Below is a small trained network, with its code and all its weights. Each question gives an input and a class and asks what happens when units are switched off, that is, made to give their printed mean instead of their output.

import numpy as np


def w(rows, s, z=0):
    codes = np.array(rows[::2]) - 128.0
    scale = np.full(codes.shape[1], s)
    scale[-1] = z or s
    return codes * scale


def f(y):
    return y / 2 * (1 + np.tanh(0.7978845608 * (y + 0.044715 * y**3)))


def log_softmax(a):
    a = a - a.max(-1, keepdims=True)
    return a - np.log(np.exp(a).sum(-1, keepdims=True))


def net(x, mask):
    res = np.array(x, float).reshape(1, 3) / 4 @ E
    y = f(res @ A[0][:, :-1].T + A[0][:, -1])
    res = res + np.where(mask, y, B[0][:, -1]) @ B[0][:, :-1]
    return log_softmax(res[-1] @ U[:, :-1].T + U[:, -1])


A, B = {}, {}
E = w([
[70,12,133,64,179,57],'x0',
[145,138,220,1,105,200],'x1',
[132,79,146,132,23,78],'x2',
],0.0065)
A[0] = w([
[133,139,103,165,127,115,31],'neuron 0',
[129,145,112,176,162,141,158],'neuron 1',
[138,121,122,131,109,117,103],'neuron 2',
[131,123,139,137,132,137,109],'neuron 3',
[122,115,131,150,67,114,110],'neuron 4',
[135,133,136,117,114,165,174],'neuron 5',
[144,145,135,106,117,146,145],'neuron 6',
[124,127,136,144,115,117,91],'neuron 7',
[123,137,121,163,139,120,111],'neuron 8',
[131,139,155,18,171,171,107],'neuron 9',
[108,126,135,123,142,148,57],'neuron 10',
[118,150,89,252,195,123,121],'neuron 11',
[137,112,118,140,91,121,45],'neuron 12',
[117,64,97,185,103,60,178],'neuron 13',
[127,118,129,149,73,109,99],'neuron 14',
[128,135,122,114,129,119,34],'neuron 15',
[131,148,136,109,114,148,138],'neuron 16',
[130,136,136,129,137,127,105],'neuron 17',
[118,136,111,174,132,120,9],'neuron 18',
[130,103,136,101,151,123,93],'neuron 19',
[119,68,138,30,205,107,133],'neuron 20',
[125,135,125,94,174,135,33],'neuron 21',
[116,126,143,114,141,114,71],'neuron 22',
[123,118,128,134,122,144,169],'neuron 23',
[127,121,119,116,127,142,52],'neuron 24',
[137,134,116,161,146,121,87],'neuron 25',
[119,101,129,115,140,136,40],'neuron 26',
[125,161,144,95,105,163,118],'neuron 27',
[139,134,128,113,123,138,111],'neuron 28',
[127,102,121,153,61,123,101],'neuron 29',
[139,128,105,197,151,115,41],'neuron 30',
[133,127,137,143,78,96,98],'neuron 31',
[115,119,138,143,111,136,183],'neuron 32',
[130,156,153,78,104,171,228],'neuron 33',
[123,106,124,94,145,119,49],'neuron 34',
[135,149,115,154,157,131,142],'neuron 35',
[128,128,118,115,123,142,119],'neuron 36',
[121,128,117,133,116,126,67],'neuron 37',
[116,114,141,110,145,150,54],'neuron 38',
[125,137,110,179,138,118,102],'neuron 39',
[140,181,157,72,102,181,95],'neuron 40',
[116,136,121,155,142,148,129],'neuron 41',
],0.017,0.0013)
B[0] = w([
[126,149,146,106,170,61,158],'neuron 0',
[182,117,54,152,112,130,173],'neuron 1',
[131,118,156,122,123,130,134],'neuron 2',
[125,124,133,132,120,121,127],'neuron 3',
[158,118,168,89,126,176,165],'neuron 4',
[87,161,121,163,139,135,150],'neuron 5',
[86,151,136,163,125,121,148],'neuron 6',
[130,127,149,117,137,122,132],'neuron 7',
[149,131,114,141,145,105,150],'neuron 8',
[125,190,88,43,65,72,220],'neuron 9',
[133,96,144,112,84,120,129],'neuron 10',
[235,138,61,216,120,41,251],'neuron 11',
[135,102,181,109,110,125,143],'neuron 12',
[140,121,192,202,182,208,219],'neuron 13',
[152,114,175,91,128,154,162],'neuron 14',
[121,110,143,130,111,111,123],'neuron 15',
[87,146,139,163,124,119,147],'neuron 16',
[129,118,125,131,111,124,127],'neuron 17',
[131,133,144,132,151,58,158],'neuron 18',
[93,102,109,106,147,123,148],'neuron 19',
[2,11,81,69,191,137,228],'neuron 20',
[162,84,146,77,71,153,146],'neuron 21',
[106,106,127,120,133,114,133],'neuron 22',
[129,138,124,126,134,134,131],'neuron 23',
[118,114,140,128,108,109,125],'neuron 24',
[150,120,117,148,126,98,150],'neuron 25',
[99,90,143,122,124,96,135],'neuron 26',
[67,152,149,182,92,120,168],'neuron 27',
[107,133,144,142,114,109,133],'neuron 28',
[157,116,175,84,129,174,170],'neuron 29',
[151,145,124,151,166,51,185],'neuron 30',
[153,109,174,97,115,161,160],'neuron 31',
[136,154,121,119,150,155,136],'neuron 32',
[53,225,80,158,133,166,193],'neuron 33',
[82,88,133,117,136,96,147],'neuron 34',
[163,110,71,146,102,135,156],'neuron 35',
[120,129,132,130,115,118,129],'neuron 36',
[127,120,148,125,129,111,128],'neuron 37',
[117,106,139,101,95,107,139],'neuron 38',
[152,156,111,128,180,86,170],'neuron 39',
[40,158,162,217,31,140,201],'neuron 40',
[149,113,93,144,107,127,144],'neuron 41',
],0.043,0.011)
U = w([
[211,128,235,83,127,226,206],'0',
[156,79,44,54,79,68,3],'1',
[105,15,153,129,202,187,146],'2',
[234,126,192,188,187,121,52],'3',
[157,117,178,96,112,59,23],'4',
[88,252,147,205,10,182,159],'5',
[63,86,86,19,104,119,150],'6',
[235,148,63,200,152,16,198],'7',
],0.005,0.0023)

Each question gives the input, the list of numbers given to net, and the class t.
The units are the neurons (one row each of A and B). Each row of codes is followed by its name. A weight is (code - 128) times the scale printed after its matrix; where a second scale follows, it is the last column's (A, B and U).
mask holds one flag per neuron, in row order. A switched-off neuron (its flag False) gives its mean, the last column of its row in B, instead of its output. The means were averaged over made-up inputs and are rounded, as every weight is.
A unit's drop is (log p(t) with every unit on - log p(t) with that unit switched off) / (log p(t) with every unit on - log p(t) with every unit switched off).
The circuit of an input: a set's keep is (log p(t) with only the set's units on - log p(t) with every unit switched off) / (log p(t) with every unit on - log p(t) with every unit switched off). Starting from the 12 units with the biggest drops (on a tie, the unit counted first), units are removed one at a time, each time the one whose removal leaves the highest keep (on an exact tie, the one counted first), for as long as the keep stays at least 0.8.
circuit, biggest first: the units of the circuit, biggest drop first
unit that matters most: the unit with the biggest drop
top k neurons: the k neurons with the biggest drops, biggest first
drop when u is switched off: that unit's drop, to one decimal
input [5,-7,2], class 3: unit that matters most => neuron 13
input [2,7,3], class 6: top 4 neurons => [neuron 20; neuron 13; neuron 11; neuron 9]
input [1,-1,1], class 0: top 3 neurons => [neuron 11; neuron 20; neuron 30]
input [3,-1,-2], class 2: circuit, biggest first => [neuron 9; neuron 11]
input [1,7,1], class 5: top 2 neurons => [neuron 40; neuron 33]
input [-7,1,7], class 5: top 2 neurons => [neuron 40; neuron 20]
input [6,-3,-6], class 2: top 2 neurons => [neuron 20; neuron 9]
input [7,-5,7], class 2: top 2 neurons => [neuron 20; neuron 9]
input [2,8,-1], class 6: top 2 neurons => [neuron 20; neuron 9]
input [2,-1,-4], class 1: top 3 neurons => [neuron 13; neuron 11; neuron 30]
input [4,-3,4], class 2: top 2 neurons => [neuron 9; neuron 11]
input [1,1,-1], class 6: top 2 neurons => [neuron 11; neuron 13]
input [8,3,8], class 2: drop when neuron 41 is switched off => 0.0
input [-8,0,0], class 5: unit that matters most => neuron 40
input [7,-8,3], class 3: drop when neuron 13 is switched off => 1.3
input [3,2,7], class 0: drop when neuron 4 is switched off => 0.1
